How the items are linked:
rupu: o>ruze, v>peko, n>mulo, l>mute, q>biga, x>lani
gibu: o>buse, v>vidi, n>daso, l>nare, q>lele, x>lape
pufi: o>bode, v>repi, n>zatu, l>bugi, q>dosu, x>dobi
zasi: o>vagu, v>mati, n>lani, l>nila, q>giru, x>vana
kini: o>peko, v>mulo, n>viko, l>logi, q>rupu, x>ziko
zuse: o>lape, v>dogo, n>zule, l>risu, q>vato, x>kope
dube: o>repi, v>zatu, n>buza, l>vifi, q>pufi, x>dede
kene: o>rena, v>dezi, n>tave, l>gefe, q>gesu, x>pofe
zule: o>divu, v>lele, n>gibu, l>furi, q>dogo, x>lomo
nila: o>dezi, v>tave, n>nupe, l>fefu, q>kene, x>lute
fode: o>ziko, v>dide, n>veda, l>zasi, q>tezi, x>tave
sulu: o>pufi, v>dube, n>beni, l>dede, q>kopa, x>bizo
ziko: o>mute, v>logi, n>biga, l>vagu, q>lani, x>giru
furi: o>zuse, v>zake, n>nare, l>novo, q>vizi, x>fafo
sifi: o>nufe, v>dobi, n>dede, l>kini, q>zozu, x>dedo
vato: o>furi, v>lape, n>dogo, l>bufo, q>lomo, x>buza
dogo: o>nare, v>divu, n>lele, l>vizi, q>lape, x>risu
kope: o>bufo, v>risu, n>lomo, l>repi, q>buza, x>pufi
risu: o>misu, v>vizi, n>furi, l>keku, q>bufo, x>repi
nufe: o>bizo, v>foge, n>bugi, l>peko, q>viko, x>rupu
ruze: o>kini, v>sefu, n>zozu, l>dide, q>dedo, x>fode
bode: o>dube, v>beni, n>keku, l>lizi, q>sulu, x>foge
gefe: o>donu, v>paba, n>vana, l>daso, q>zino, x>laka
daso: o>pino, v>pofe, n>lute, l>fupa, q>vidi, x>divu
dide: o>logi, v>biga, n>rupu, l>mati, q>ziko, x>zasi
mati: o>tezi, v>fode, n>mute, l>tave, q>vagu, x>nila
vifi: o>kopa, v>sulu, n>bode, l>bizo, q>bugi, x>viko
fupa: o>gibu, v>laka, n>kuno, l>dogo, q>vefi, x>zuse
memo: o>mati, v>lani, n>ziko, l>zuvi, q>zasi, x>rena
sefu: o>mulo, v>viko, n>nufe, l>biga, q>kini, x>dide
lani: o>fode, v>mute, n>logi, l>nupe, q>mati, x>zuvi
keku: o>buza, v>kope, n>novo, l>pufi, q>beni, x>kopa
vagu: o>memo, v>tezi, n>fode, l>dezi, q>nupe, x>kene
bizo: o>dobi, v>dede, n>lizi, l>sefu, q>sifi, x>ruze
nupe: o>zasi, v>memo, n>tezi, l>rena, q>tave, x>gesu
pofe: o>zino, v>gefe, n>fefu, l>laka, q>pino, x>fupa
buse: o>laka, v>kuno, n>pino, l>zule, q>fupa, x>zake
viko: o>sifi, v>bizo, n>foge, l>ruze, q>mulo, x>biga
veda: o>biga, v>rupu, n>kini, l>lani, q>dide, x>memo
fefu: o>paba, v>vana, n>rena, l>napu, q>gefe, x>kuno
kopa: o>dosu, v>pufi, n>dube, l>dobi, q>lizi, x>sifi
napu: o>pofe, v>lute, n>donu, l>buse, q>daso, x>lele
dosu: o>sulu, v>bode, n>repi, l>foge, q>vifi, x>nufe
dede: o>bugi, v>vifi, n>dosu, l>viko, q>dobi, x>sefu
dobi: o>foge, v>bugi, n>vifi, l>mulo, q>nufe, x>kini
lizi: o>vifi, v>dosu, n>pufi, l>nufe, q>dede, x>zozu
zozu: o>viko, v>nufe, n>dobi, l>rupu, q>sefu, x>veda
logi: o>veda, v>dedo, n>ruze, l>tezi, q>mute, x>vagu
mute: o>dide, v>veda, n>dedo, l>memo, q>fode, x>nupe
zuvi: o>tave, v>nupe, n>vagu, l>gesu, q>nila, x>donu
dezi: o>zuvi, v>giru, n>zasi, l>paba, q>rena, x>gefe
laka: o>vidi, v>daso, n>napu, l>divu, q>gibu, x>dogo
bufo: o>novo, v>misu, n>vizi, l>beni, q>fafo, x>bode
zatu: o>keku, v>fafo, n>bufo, l>sulu, q>repi, x>vifi
kuno: o>daso, v>napu, n>zino, l>lele, q>laka, x>zule
donu: o>fefu, v>gesu, n>kene, l>pino, q>lute, x>vidi
nare: o>zule, v>vefi, n>fupa, l>vato, q>zake, x>misu
novo: o>risu, v>lomo, n>vato, l>zatu, q>kope, x>dube
lele: o>fupa, v>buse, n>vidi, l>zake, q>divu, x>furi
zino: o>lute, v>donu, n>paba, l>vidi, q>napu, x>gibu
foge: o>dede, v>lizi, n>kopa, l>zozu, q>bizo, x>peko
zake: o>dogo, v>zule, n>vefi, l>lomo, q>zuse, x>novo
tave: o>giru, v>zasi, n>memo, l>vana, q>dezi, x>fefu
vidi: o>kuno, v>pino, n>pofe, l>vefi, q>buse, x>nare
vefi: o>lele, v>gibu, n>laka, l>lape, q>zule, x>vato
repi: o>beni, v>keku, n>fafo, l>kopa, q>bode, x>bugi
fafo: o>kope, v>novo, n>misu, l>dube, q>keku, x>sulu
biga: o>dedo, v>ruze, n>peko, l>fode, q>logi, x>mati
misu: o>lomo, v>vato, n>zuse, l>buza, q>novo, x>beni
divu: o>vefi, v>fupa, n>buse, l>zuse, q>nare, x>vizi
bugi: o>lizi, v>kopa, n>sulu, l>sifi, q>foge, x>mulo
vana: o>kene, v>nila, n>zuvi, l>lute, q>paba, x>napu
paba: o>gesu, v>kene, n>nila, l>pofe, q>donu, x>daso
tezi: o>lani, v>ziko, n>dide, l>giru, q>memo, x>dezi
buza: o>fafo, v>bufo, n>risu, l>bode, q>zatu, x>dosu
pino: o>napu, v>zino, n>gefe, l>gibu, q>kuno, x>vefi
lute: o>gefe, v>fefu, n>gesu, l>kuno, q>pofe, x>buse
beni: o>zatu, v>buza, n>kope, l>dosu, q>dube, x>lizi
gesu: o>vana, v>rena, n>dezi, l>zino, q>fefu, x>pino
vizi: o>vato, v>zuse, n>zake, l>kope, q>misu, x>keku
peko: o>sefu, v>zozu, n>sifi, l>veda, q>ruze, x>mute
rena: o>nila, v>zuvi, n>giru, l>donu, q>vana, x>zino
giru: o>nupe, v>vagu, n>mati, l>kene, q>zuvi, x>paba
lomo: o>vizi, v>furi, n>lape, l>fafo, q>risu, x>zatu
mulo: o>zozu, v>sifi, n>bizo, l>dedo, q>peko, x>logi
dedo: o>rupu, v>kini, n>sefu, l>ziko, q>veda, x>tezi
lape: o>zake, v>nare, n>divu, l>misu, q>furi, x>bufo

The rows follow the links: the fewer symbols apart two items are, the more alike their rows tend to be.

Each row is also shifted at random along 2 hidden directions that mean nothing.

Some items, each with a row of numbers:
novo: [-13, -2, -2, 2, -32, 47, 24, -24, 7, 14, -12, -5, 29, 5, -16, 6, 6, 20, -24, -8, -28, 19, 13, 10, 2, -11]
vizi: [49, 19, -6, 7, -25, 38, -1, -13, 11, 1, -10, -7, 35, 28, -24, 10, 2, 22, -22, 17, -40, 6, 13, -7, -5, -15]
sifi: [63, -3, -30, -1, 4, 4, 9, -21, -3, -30, -1, 8, 12, -33, 17, -22, -22, -5, 10, -26, 9, -8, 12, 11, -22, 1]
napu: [-33, 13, -15, 29, 14, -6, -14, 17, -8, 15, -7, 1, -10, 38, 0, -14, -23, 21, -3, 32, -22, -5, -24, -15, 17, -7]
vana: [31, -6, -20, 4, 18, -20, -29, 24, -29, -24, 21, 5, -28, 23, 8, -5, -46, 5, 8, 30, -18, -29, -29, -24, 16, 3]
kope: [-40, -24, 34, -12, -41, 47, 47, -26, 17, 45, -13, -9, 24, -11, -27, 10, 47, 14, -32, -28, -17, 39, 16, 15, 18, -8]
fafo: [-18, -11, 13, -5, -42, 42, 32, -19, 11, 20, -15, -5, 32, 0, -21, -2, 27, 18, -23, -15, -10, 36, 10, 21, 5, -3]
bode: [-10, 17, -13, -8, -28, 21, -3, -6, 9, -24, -9, -3, 30, 0, 9, 15, 4, -11, 6, -4, 30, 22, 16, 39, -31, 9]
lomo: [-44, -6, 11, -5, -24, 49, 25, -30, 6, 18, -2, -3, 16, -1, -15, 33, 7, 6, -25, -9, -41, 4, 24, -6, 4, -20]
vagu: [83, 6, 25, 13, 34, -54, -10, 24, 18, 19, -7, -3, -9, 0, -22, -48, 40, 7, 5, -1, 16, -1, -15, -22, 12, 5]
zule: [-75, 6, 10, -21, -13, 11, -21, -1, 1, -23, 18, -6, 11, 14, -18, 32, 3, -4, -9, 18, -26, -18, 13, -21, -9, -5]
zozu: [7, -35, 3, -18, -3, 10, 36, -26, -4, 3, 6, 5, -8, -55, 14, -5, 1, -14, 1, -48, 12, 2, 14, 11, 3, 1]
vifi: [56, 30, -6, -1, -9, 7, -3, -13, 21, -17, -11, -5, 28, -7, 6, 11, 17, -15, 9, -8, 28, 9, 28, 22, -39, 3]
misu: [-61, -17, 22, -9, -28, 52, 38, -33, 8, 36, -5, -5, 15, -11, -19, 34, 20, 7, -28, -19, -38, 11, 25, -3, 11, -20]
dosu: [62, 12, 44, -13, -27, 10, 15, -5, 37, 25, -19, -15, 31, -5, -21, 15, 72, -9, -9, -15, 32, 40, 27, 25, -13, 7]
risu: [39, 5, 7, 5, -35, 42, 20, -18, 16, 23, -17, -8, 37, 17, -31, -3, 22, 28, -30, 0, -34, 26, 11, 5, 6, -14]
zasi: [68, 16, -17, 16, 39, -55, -31, 24, 0, -25, 2, 4, -9, 3, 2, -50, -9, 7, 20, 12, 12, -25, -19, -21, -6, 6]
kuno: [23, 30, -8, 30, 4, -15, -28, 30, 7, 2, -15, -5, 18, 54, -25, -41, 2, 37, -9, 42, -16, 7, -27, -13, 10, -1]
dede: [38, 5, 17, -11, -2, 7, 20, -27, 24, 10, -10, -4, 16, -36, -2, 14, 33, -17, 0, -31, 16, 6, 36, 9, -21, -5]
buza: [63, 8, 6, 4, -46, 33, 15, -2, 18, 10, -24, -8, 50, 26, -30, -25, 33, 30, -23, 2, 0, 50, 0, 29, 2, 5]
peko: [18, -18, -49, -3, 5, 2, 5, -10, -29, -40, 8, 16, -13, -31, 42, -15, -58, -12, 23, -19, 22, -10, -8, 26, -12, 13]
pofe: [-36, 5, -3, 25, 15, -6, -5, 16, -9, 29, -6, 1, -19, 32, -1, -4, -13, 17, -6, 24, -25, -3, -23, -16, 24, -9]
tave: [2, -23, 26, -13, 27, -40, -4, 14, -3, 5, 19, 1, -28, -21, -13, -20, 16, -4, 3, -9, -4, -23, -15, -34, 20, 3]
lizi: [21, 7, 29, -14, -9, 11, 20, -24, 28, 17, -9, -7, 16, -30, -2, 26, 47, -22, -2, -29, 22, 14, 37, 14, -22, -3]
ruze: [-3, -15, -58, 3, 9, -1, -1, -5, -37, -44, 9, 19, -24, -23, 55, -7, -73, -19, 31, -13, 32, -11, -12, 32, -14, 13]
kini: [45, -34, 1, -9, -7, -1, 24, -3, -12, 7, 3, 7, -15, -31, 16, -12, -3, -8, 6, -29, 27, 16, -11, 26, 12, 13]

The symbols that take the first to the second take the third to the fourth, perhaps in another order. What is the fourth?
Answers are names.
[46, -18, 14, -8, 15, -28, -18, 24, -15, -5, 18, 2, -26, 10, -12, -13, -5, 6, -1, 17, -16, -19, -27, -29, 28, 4]
: [8, 45, -53, 39, 13, -16, -47, 29, -10, -35, -12, 3, 18, 58, -2, -44, -45, 33, 6, 52, -18, -12, -28, -8, -10, 0]
:: [58, 10, 39, -10, -31, 28, 0, -2, 23, 25, -4, -16, 31, 29, -47, 25, 46, 18, -33, 17, -40, 14, 15, -20, 8, -12]
: beni

[5, -9, 29, -12, -47, 32, 29, -7, 21, 24, -17, -12, 37, 4, -26, -3, 51, 12, -21, -15, 12, 51, 8, 31, 5, 5]
: [35, -3, 18, -2, -45, 40, 27, -8, 19, 25, -21, -9, 42, 14, -33, -13, 40, 26, -28, -7, -8, 46, 3, 24, 6, -2]
:: [5, 25, 4, 7, -6, -13, -32, 28, 9, -15, -4, -8, 28, 48, -36, -30, 18, 28, -9, 39, -17, 3, -15, -16, 0, 4]
: vidi

[19, -1, -11, 19, 13, -9, -17, 23, -21, 13, 4, 3, -27, 37, 2, 0, -30, 14, -1, 34, -24, -13, -30, -19, 24, -5]
: [71, -4, 7, 10, 10, -17, -19, 32, -14, 13, 8, 1, -23, 39, -12, -7, -11, 18, -6, 33, -23, -7, -33, -24, 31, -2]
:: [-44, -48, 30, -29, -2, 15, 56, -39, 3, 26, 10, 5, -17, -74, 8, 16, 23, -24, -4, -66, 8, 3, 27, 5, 11, -3]
: nufe

[-9, -49, 18, -23, -6, 9, 46, -22, -9, 20, 9, 5, -19, -55, 12, 2, 9, -17, 1, -53, 18, 12, 7, 15, 17, 6]
: [-7, -39, -4, -17, -1, 9, 35, -23, -13, -2, 9, 9, -14, -55, 20, -2, -10, -15, 5, -47, 15, -1, 9, 15, 3, 4]
:: [-38, -13, 31, 6, 35, -33, 22, 3, 7, 49, -5, 2, -41, -31, 17, 6, 27, -24, 15, -26, 35, 4, 0, 2, 16, 1]
: ziko

[-31, -3, 24, -18, -36, 27, 20, -10, 17, 13, -10, -8, 24, -9, -7, 20, 40, -11, -7, -18, 28, 39, 20, 36, -10, 10]
: [145, 57, -52, 20, 1, -3, -33, -4, 15, -57, -17, 0, 42, 14, 13, -24, -20, 1, 19, 16, 24, -4, 15, 22, -55, 4]
:: [-32, 3, 14, -13, -21, 39, 7, -20, 6, 10, 4, -7, 16, 7, -19, 44, 9, 2, -22, 6, -42, -4, 23, -17, -1, -18]
: kope

[45, 5, -25, 19, 19, -24, -6, 16, -14, -2, -7, 8, -25, 1, 37, -11, -28, -13, 26, 3, 43, 6, -18, 28, -4, 14]
: [50, -19, -21, -7, 0, 5, 18, -19, -8, -19, 3, 8, 1, -36, 17, -20, -18, -5, 9, -30, 11, -1, 7, 15, -9, 5]
:: [26, 24, -6, -5, -26, 15, -4, -2, 15, -19, -14, -6, 34, 6, 3, 11, 16, -9, 4, 1, 33, 26, 17, 36, -30, 12]
: bufo

[81, 13, -26, 23, 19, -26, -14, 23, -10, -3, -10, 5, -16, 12, 32, -21, -24, -7, 26, 11, 44, 10, -22, 27, -4, 14]
: [83, 19, -25, 16, 39, -54, -38, 27, -4, -39, 5, 6, -5, 8, -2, -54, -19, 11, 19, 21, 8, -28, -22, -21, -8, 8]
:: [13, 19, 4, -8, -19, 26, -17, -6, 6, -13, 7, -8, 24, 27, -23, 31, 3, 9, -16, 25, -37, -9, 15, -18, -11, -12]
: fafo

[-33, 8, 29, -21, -17, 8, -20, 6, 10, -9, 12, -11, 19, 22, -33, 25, 26, 4, -15, 20, -25, -6, 9, -24, -2, -4]
: [-44, -9, 56, -29, -25, 27, 9, -11, 18, 26, 10, -14, 10, 5, -37, 50, 49, -3, -29, 1, -36, 2, 24, -26, 12, -14]
:: [36, -15, 13, -9, 26, -40, -18, 19, -7, -10, 18, 3, -22, -5, -13, -27, 3, 2, 4, 5, -6, -23, -20, -32, 17, 4]
: rena

[101, -12, -27, 3, -4, -5, 2, 7, -16, -20, -3, 9, -2, -7, 18, -33, -25, 3, 13, -8, 29, 14, -19, 29, 0, 18]
: [9, -26, 27, 0, 8, -15, 27, 8, -5, 44, -4, 0, -35, -20, 21, 8, 19, -19, 9, -25, 42, 23, -8, 23, 22, 12]
:: [59, 41, -18, 0, -18, 4, -52, 18, 5, -48, 3, -8, 37, 53, -26, 1, -8, 18, -6, 51, -27, -11, -6, -14, -21, 1]
: furi

[0, 13, 10, -12, -8, 10, 12, -22, 21, -2, -6, -5, 18, -24, 10, 29, 27, -25, 6, -21, 26, 8, 36, 19, -29, 0]
: [-93, -13, 16, -22, -32, 31, 25, -20, 9, 7, -3, -4, 13, -25, 10, 36, 23, -22, -2, -29, 27, 26, 26, 35, -14, 5]
:: [77, -4, -4, -4, 0, 4, 20, -22, 12, -7, -4, 2, 15, -32, 0, -17, 12, -3, 0, -31, 9, 4, 19, 7, -15, -1]
: lizi

[23, 12, -26, 28, 18, -9, -26, 24, -22, 2, 0, 5, -21, 45, 9, -5, -44, 18, 2, 42, -25, -15, -30, -15, 17, -5]
: [-56, -5, 15, 20, 14, -1, 4, 10, -6, 44, -5, -1, -23, 24, -8, 3, 0, 14, -11, 17, -24, 2, -19, -20, 32, -12]
:: [-3, -28, 35, -22, -2, 12, 45, -37, 19, 28, 0, -1, -2, -61, -3, 15, 42, -22, -7, -58, 9, 5, 36, 1, -2, -6]
: viko

[-52, 13, 9, -14, -12, 0, -29, 12, 5, -24, 11, -7, 17, 24, -25, 9, 11, 7, -8, 26, -21, -10, 3, -20, -6, 0]
: [55, 17, -3, 6, -29, 40, 4, -13, 11, 8, -13, -8, 37, 27, -25, 4, 8, 26, -25, 13, -40, 13, 12, -4, -3, -14]
:: [29, -15, 1, -4, 18, -23, -21, 22, -22, -10, 21, 4, -31, 12, -3, -3, -23, 4, 1, 19, -18, -24, -27, -29, 24, 2]
: pino

[4, 41, -47, 2, -8, 14, -54, 5, -10, -71, 13, 0, 27, 41, 0, 17, -50, 6, 3, 50, -29, -33, 4, -14, -35, -5]
: [-36, -18, 39, -21, -44, 33, 36, -12, 21, 33, -14, -10, 27, -10, -20, 13, 57, 0, -19, -26, 17, 50, 16, 33, 5, 6]
:: [54, 25, -51, 8, 10, 2, -7, -25, 0, -50, -4, 10, 20, -26, 27, -10, -37, -13, 18, -12, 13, -20, 23, 13, -46, -2]
: mute

[-118, 5, -39, 27, 26, 1, -12, 2, -29, -3, 7, 11, -33, 16, 30, 12, -66, 1, 10, 21, -24, -30, -15, -13, 8, -11]
: [-9, -48, 63, -24, 9, -18, 15, 15, -6, 46, 21, -3, -41, -10, -24, 16, 37, -2, -17, -8, -19, -5, -15, -36, 50, -2]
:: [-59, 6, 23, -19, -15, 6, -19, 7, 7, -14, 13, -7, 12, 18, -27, 24, 20, 1, -14, 19, -23, -7, 7, -22, -1, -1]
: daso

[31, 30, -36, 2, 4, 6, -9, -23, 8, -40, -6, 3, 21, -21, 25, 10, -20, -19, 18, -10, 21, -11, 30, 17, -48, -1]
: [-37, -12, 18, 0, 41, -44, 4, 4, 6, 13, 7, 5, -32, -33, 7, -17, 13, -15, 15, -20, 14, -21, -3, -23, 9, 1]
:: [-26, -14, 0, -6, 37, -40, -13, 10, -11, -17, 19, 7, -30, -24, 8, -20, -13, -11, 16, -6, 1, -36, -9, -30, 6, 4]
: divu

[-37, -13, 30, 6, 37, -36, 18, 2, 8, 44, -3, 1, -38, -31, 15, 0, 28, -24, 14, -26, 31, 0, 0, -4, 14, 0]
: [118, -3, 20, -2, 18, -46, -23, 35, 2, -5, 8, -4, -5, 17, -30, -47, 22, 20, 0, 19, -5, -9, -28, -32, 21, 8]
:: [39, -5, 43, 8, 33, -49, 11, 15, 22, 47, -9, -4, -21, -15, -14, -26, 54, -3, 4, -16, 25, 7, -8, -15, 19, 2]
: nila

[-33, -15, 29, -1, 40, -45, 6, 4, 8, 21, 8, 3, -34, -32, 1, -14, 23, -16, 11, -23, 13, -18, -1, -23, 12, 0]
: [95, -3, 43, 3, 27, -53, -3, 25, 21, 29, -4, -7, -8, -3, -33, -47, 58, 12, -1, -3, 11, 3, -16, -27, 22, 5]
:: [-18, 2, -17, 4, -31, 45, 18, -22, 2, 0, -12, -1, 32, 6, -8, -1, -8, 20, -18, -5, -23, 19, 11, 16, -4, -8]
: kope

[6, 24, 0, -10, -16, 15, -31, 4, 5, -29, 8, -9, 25, 33, -21, 24, -1, 9, -12, 34, -31, -14, 10, -19, -14, -6]
: [-14, 32, -23, -2, -8, -4, -48, 19, -2, -52, 9, -4, 27, 42, -16, -5, -15, 14, 0, 44, -19, -19, -5, -15, -21, 3]
:: [-132, -15, 29, 6, 10, -1, 17, 2, 1, 46, -1, -3, -22, 4, -13, 10, 17, 7, -12, -2, -20, 1, -4, -20, 31, -12]
: zino

